Read these off the grid that follows. Counting starts at 1.
1) Find the top-right entry.
2) Find the entry in row 1 and column 3.
3) Find the entry in row 2 and column 2.
4) Find the entry at row 1, column 2.
5) Find the entry at row 1, column 1.
6) Find the entry in the bottom-left corner.
7) Find the entry in row 2 and column 1.
8) Find the bottom-right entry.
[[133 124 120 123 117 119 116 142 114 115 126 125 143 131 135]
 [131 121 116 128 139 122 115 120 125 115 150 119 121 134 129]
 [133 121 119 123 118 118 117 143 109 117 126 126 142 130 133]
 [132 132 121 123 124 122 113 140 122 108 129 119 141 133 136]]
1) 135
2) 120
3) 121
4) 124
5) 133
6) 132
7) 131
8) 136

Read these off the array that follows.
1) Read off the bottom-left entry.
2) Read off the 1st entry, reading row by row.
3) Read off the top entry of the column that holds the smallest entry.
4) Read off the last entry, reading row by row.
5) Read off the 5th entry from the end, reading row by row.
6) Read off the bottom entry of the column that holds the smallest entry.
7) Read off the second entry on the main diagonal.
8) Read off the top-right entry.
121  131  117  135  134  129  125  122  128  110  119  132  124  138  124
131  133  135  126  133  129  119  124  132  120  130  123  131  127  130
125  129  115  122  120  122  119  127  132  125  132  124  129  130  123
126  127  126  122  125  122  127  129  125  129  127  130  128  130  122
125  128  117  125  113  122  124  133  127  128  134  124  124  131  123
130  132  134  130  135  132  130  127  128  123  119  127  130  127  132
126  133  129  128  107  119  123  138  123  131  130  129  121  134  116
126  124  117  125  127  122  129  127  128  126  129  126  128  128  125
1) 126
2) 121
3) 134
4) 125
5) 129
6) 127
7) 133
8) 124

Read these off the table that follows.
1) Give the 5th entry, reading row by row.
2) Give the second entry on the main diagonal.
3) Give the top-left entry.
4) Give the smallest entry in the first row.
5) Give the last entry, reading row by row.
6) Give the smallest entry in the last row.
7) Give the entry directly below 105.
[[119 135 125 124 141 128 120 115 131 115 125 140 129 140 109 126]
 [111 136 122 138 139 125 114 113 129 112 123 138 120 133 118 127]
 [136 135 131 111 147 105 142 127 124 126 145 141 131 125 121 120]
 [118 137 125 106 137 140 101 113 121 136 129 115 136 139 117 123]
 [111 132 112 131 142 128 115 116 130 112 119 140 118 129 104 122]
 [132 135 128 117 146 129 130 135 109 133 140 137 143 119 120 128]
 [118 137 127 122 139 126 116 111 132 118 127 134 128 142 116 126]
 [121 135 128 114 136 129 115 116 127 127 130 126 129 138 118 123]
 [123 137 143 128 131 124 123 115 134 118 131 133 130 147 128 131]]
1) 141
2) 136
3) 119
4) 109
5) 131
6) 115
7) 140
